[128 = 0]

[123 140 132 131 120 129 129 179 127 125 121 123  83 124 134 129 132 153
 135 123 130 141 133  98 129 129 115 139  97 131 132 137 122 128 120 132
 139 125 126 140 130 131 120 121 124 123 134 132 131 133  86 120 146 103
 121 131 129 122 118 123 133 132 117 112 134 141  47 129 129 130 133 144
 131 147 106 117 129 135 153 132 132 147 130 137 123 121  83 123 139 110
 111 128 114 123 129 111 120 161 122 116 102 122 121 128 106 147 144 130
 130 127 118 120 127 141 113 108 124 133 146 118 135 112 118 121 123 173
  91 128 131 132 142 129 134 132 127 127 103 120 135 145 136  97 141 123
 123 145 115 110 118 107 130 124 145 136 120 123 121 124 114 120 144 110
 138 124  88 128 122 121 131 127 139 128 141 120 128 172 164 123 133 113
 133 127 120 118] => P
[132 140 140 131 114 120 127 140 124 130 149 124 128 128 128 150 138 126
 128 139 131 129 137 165 134 127 124 130 106 127 125 132 124 132 113 128
 134 134 121 124 153 120 138 155 135 126 131 128 124 125 130 131 129 135
 120 131 122 127 132 133 132 130 127 125 128 125 121 135 134 129 131 139
 125 130 128 127 124 133  99 136 136 135 118 122 119 119  87 127 138 132
 129 128 122 126 124 130 141 113 114 130 120 127 121 135 118 148 140 119
 120 114 104 129 123 132 129 138 119 124 132 124 135 115 151 129 121 122
 138 140 127 128 137 151 133 120 125 126 122 129 133 127 133 128 135 125
 133 128 128 122 131 132 124 120 135 136 105 125 129 148 135 118 131 132
 138 115 120 135 129 143 133 129 130 125 131 132 151 152 130 124 119 119
 133 123 117 127] => E
[151 117 125 128 133 128 129 121 112 122 107 145  82 127 127 127 133 112
 128 128 133 129 127 128 127 128 121 136 147 128 140 114 123 124 117 134
 107 136 121 129 119 128 127 131 128 147 133 124 130 129 130 126 130 130
 134 124 129 128 108 134 116 126 124 136 129 143 164 131 124 118 135 136
 123 140 136 131 133 138 123 128 110 118 112 127 119 129 146 129 130 120
 127 129 136 123 124 135 138 131 113 126 130 142 117 125 126 113 128 131
 134 128 118 125 124 144 138 127 125 128 130 134 117 127 130 135 133 125
 112 119 126 135 143 147 128 127 125 125 139 146 126 116 130 120 114 123
 121 126 122 126 136 130 133 126 127 125 123 131 135 107 130 137 126 128
 126 130 130 120 132 124 123 134 119 130 137 133 136 126 148 128 128 123
 126 129 143 135] => F
[148 132 124 140 111 127 116 141 113 125 139 124  72 125 133 147 134 134
 130 127 132 129 127 167 123 118 126 146 118 134 140 125 124 146 115 149
 121 137 111 132 138 133 131 124 155 141 139 125 123 125 120 131 126 132
 137 144 132 131 125 132 124 121 130 126 130 124 147 126 139 124 131 148
 124 162 146 133 128 125  93 135 137 122 128 148 118 123 113 128 137 124
 118 131 133 125 128 129 139 136  93 124 121 139 100 127 116 135 137 134
 127 125 107 120 130 136 135 108 122 139 141 120 128  90 147 126 134 142
 110 136 132 129 141 121 147 115 123 128 135 152 132 138 135 109 129 130
 118 123 124 127 130 129 108 121 138 130 114 130 137 103 133 137 123 139
 134 118 101 140 129 119 126 118 130 114 121 131 165 144 155 117 125 125
 122 127 118 140] => E
[ 72 152 128 118 141 136 134 129 141 110 176 135 244 132 125 149 137 124
 135 131 127 136 130  79 126 132 109  94  91 125 100 118 131 123 140 115
 158 125 139 121 136 129 135 131 126  81 118 142 131 121 126 139 155 134
 105 124 124 124 130 139 142 117 131 117 119 127  52 135 146 123 130 113
 140 102  69 139 114 123 123 136 120 148 109 130 124 144   4 126 114 127
 131 121 131 133 123 123 112 110 154 128 139 128 169 161 126 159 150 132
 144 128 103 108 126 120 128 155 152 133 116 128 140 148 110 132 120 111
 156 138 134 121 110 120 139 115 143 119 109  77 130 141 141 188 138 114
 146 137 145 127 125 124 135 126 136 123 141 128 119 203 128 128 124 126
 137 121 125 153 128 152 148 130 132 135 126 129 126 153  84 124 133 133
 129 128 131 114] => E
[132  99 113 112 102 124 110 103 140 184 157 174 168 124 134 142 117  70
 108 157  99 109  92 252 131  97 172  80 188 161 180 139 131 140 183 147
  90 149 160 106 103 127 105 123 137 167 134  99  99 108 148 126  67 138
 135 142 150 138 150 123  63 160 125 152 119  74 252 111  45 101 141 137
 113 199 226 216 140  79  42 118 154  62 149 130 167 115 169 128 153 241
 156 135 156 144 165 180 145 119 128 189 157 168 118 123 170  42  73 110
  95 129 180 147 147  82 155  84  92 123 122 111 129 135 217 122 150  39
 154 119 109 136 137  19 157 123 126 153 151 220 122 148 119 110 129 190
 158  65 154 147 141 155 117 113 116  99 252 144 150   4 141 152 136 173
 107 134 241  93 117 122  98 145 133 115 119 155 153  53 124  99 113 184
 125 131 133 164] => Z
[114 144 126 134 132 125 128 165 126 117 147 135 135 132 132 132 131 131
 121 133 138 131 139 101 126 135 127 124 107 130 114 129 132 133 130 125
 146 128 132 135 123 127 131 125 121 113 119 134 122 132 101 112 139 122
 130 130 130 118 154 132 132 122 132 115 132 133  75 129 140 134 119 120
 123 118 103 127 131 121 154 133 122 137 124 133 120 125  77 138 125 106
 129 139 126 128 127 120 134 128 138 119 120 115 132 129 124 142 140 138
 141 123 116 120 133 123 114 128 123 129 140 118 131 126 111 126 127 154
 124 131 130 122 128 139 137 128 134 124 110 120 127 147 138 133 145 123
 124 134 126 116 125 115 134 123 138 133 137 128 124 157 121 130 120 126
 130 118 107 126 127 137 134 129 135 123 146 130 128 165 132 124 139 115
 137 120 131 121] => P
[130 144 135 129 133 129 121 126 136 119 130 126  98 129 142 120 126 155
 127 121 125 127 137  88 134 127 139 134 121 136 106 131 131 113 132 136
 112 112 129 140 119 127 138 120 137 122 132 133 133 143 113 123 151 119
 118 115 131 146 126 126 145 125 131 133 125 130  29 130 154 141 124 117
 130 125 117 120 127 121 166 128 129 133 129 136 134 136 106 121 133 115
 123 133 124 126 117 110 138 156 129 133 113 125 134 132 112 136 130 117
 133 128 163 124 126 131 128 119 139 137 138 124 123 134 109 127 127 177
  95 125 127 122 136 120 116 134 135 131 142 112 132 143 121 132 124 128
 137 134 111 117 125 115 130 138 157 132 128 121 139 107 123 136 135 105
 130 139  84 151 128 127 145 124 138 129 126 125 121 145 137 142 128 126
 126 133 145 121] => F
[ 83 163 134 118 153 139 124 132 134 104 169 147 215 123 137 118 137 128
 125 128 128 133 130  42 126 133 106  99 116 121  81 124 133 105 141 125
 119 106 134 119 122 125 124 127 111  76 128 132 128 145 112 134 155 127
 101 112 129 132 121 143 135 120 120 118 122 127  55 130 151 139 136 127
 140 130  56 150 123 121 136 134 112 151 120 135 130 144   4 118 103 121
 123 110 138 136 119 111 108 131 138 125 139 131 176 133 124 133 151 141
 132 129  99 118 124 118 126 150 150 133 118 123 131 147  96 127 119 137
 116 134 127 121 121 106 152 131 155 127 106  73 132 133 149 176 128 111
 128 136 133 116 128 113 124 128 142 133 151 137 119 173 127 137 125 123
 130 124  78 151 129 134 137 122 130 126 131 128 126 139  93 134 135 123
 127 121 144 109] => E
[125 125 126 135  98 119 146 157 127 134 155 121 116 132 108 145 139 122
 111 121 136 121 140 236 130 130 127 143  76 126 172 141 130 161 102 130
 208 149 123 142 160 143 148 129 154 138 130 214 133 103 141 139  99 134
 136 133 133 123 141 120 135 139 129 116 134 117 150 136 132 131 125 149
 121 119 170  99 122 149 105 130 139 124 136 119  95 102 172 147 173 130
 136 122 105 117 141 164 128  84 117 129 116 115  71 138 125 175 143 132
 164 122 122 133 127 116 127 130 100 121 143 137 137 106 155 133 127 117
 181 148 131 130 123 160 130 119 113 121 118 172 130 165 128 107 154 136
 142 113 126 132 134 140 132 112 140 132  92 137 120 155 139 104 131 135
 132 100 138 118 129 157 159 126 133 141 115 122 146 174 127 112 122 137
 151 122  93 130] => E
[132 134 139 122 121 133 125 137 125 121 109 114 126 133 132 119 119 145
 130 131 115 134 122  94 128 128 130 138 131 129 118 123 127 115 125 126
 126 124 124 132 120 122 128 126 133 123 123 133 129 141 128 130 134 122
 120 129 126 126 123 125 130 119 130 144 126 137  71 138 132 112 130 126
 126 118 106 122 122 129 140 127 128 135 134 128 129 127 117 122 123 126
 117 131 126 130 118 123 121 147 126 129 122 115 141 121 118 133 133 125
 128 125 134 122 119 140 115 120 126 123 127 122 123 128 120 130 129 142
 103 131 127 126 130 122 116 138 133 127 127 105 124 121 125 132 127 125
 128 133 127 130 128 121 133 130 157 132 127 124 124 141 112 122 134 118
 130 130 114 134 134 121 128 123 129 126 131 120 108 126 133 130 131 121
 124 126 134 121] => F
[ 89 108 127 117 142 124 142  82 146 133 195 142 210 125 114 146 129  98
 122 135 128 118 136 188 150 129  99 109 101 128 118 149 137 146 135 124
 151 132 144 114 153 132 131 133 133 101 128 128 118 110 159 130 143 136
 108 129 126 111 127 135 129 121 113 129 115 102 161 133 142 123 130 125
 134  94 118 116 126 150  95 132 126 142 120 134 120 124  92 124 116 161
 135 111 136 134 128 136 119 110 139 137 144 129 183 143 138 149 136 112
 124 125 111 136 130 119 144 166 140 143 120 131 111 136 143 128 124  78
 207 138 127 133 121 137 134 123 125 133 140 106 136 150 130 159 119 131
 150 120 134 130 131 138 125 124 116 130 130 131 132 159 133 122 132 139
 136 121 161 146 131 143 139 126 141 127 121 132 128 147  81 122 124 138
 136 127 114 114] => P
[ 75 106 115 112 155 103 122 108 137 155  74 165 205 124 113 126 122 123
 119 160   4 133 109 252 135 157  93 145 152 132 199 141 135 121 202 145
 124 127 154 131 129 130  59 135  87 121 131 129 128 135 245  94 121 129
  96 127 140  99 139 123  81 158 123 130 134 136 252 120  58 115 141 100
 109 177 175 161 104 166  72 115  74  86 151 141 136 104 148 115 199 174
 157 116 191 146 142 195  88 100 154 152 114 106 158  64 169  61 127 107
  97 136  61 121 122 127 131 138  97 107  90 114 140 182 166 134 165  43
 194 120 120 124 129  88  97 133 123 126 115 190 127 154 149 148 120 163
 147  79 165 140 126 129 145 130 186 122 252 125 150   4 122 126 204 155
 111 134 248  83  92 132 115 150 186 126 157 132 108  68  61 136 121 170
 117 108 119 123] => Z
[ 78 116 118 136 148 147 121 113 146 124 191 126 189 135 115 140 130 104
 123 125 145 120 139 157 118 138 114 123  95 122 105 144 140 145 115 128
 160 108 131 118 158 123 119 140 123 117 128 135 122 118 155 135 153 133
 116 123 134 124 134 134 135 124 131 142 112 132 143 124 151 130 130 132
 141  88 117 121 125 146 122 135 118 146 119 131 122 121 105 133 105 136
 134 126 141 136 129 128 121 110 122 125 141 123 127 143 132 155 138 118
 138 113 106 128 147 105 136 177 134 134 120 131 133 137 131 130 122 107
 170 136 136 124 117 142 130 121 133 130 127 119 127 147 132 128 128 111
 138 122 116 133 121 147 126 130 115 132 103 141 123 159 129 123 130 127
 117 115 138 139 131 145 142 127 147 125 129 131 134 149  81 116 119 137
 132 110 106 125] => P
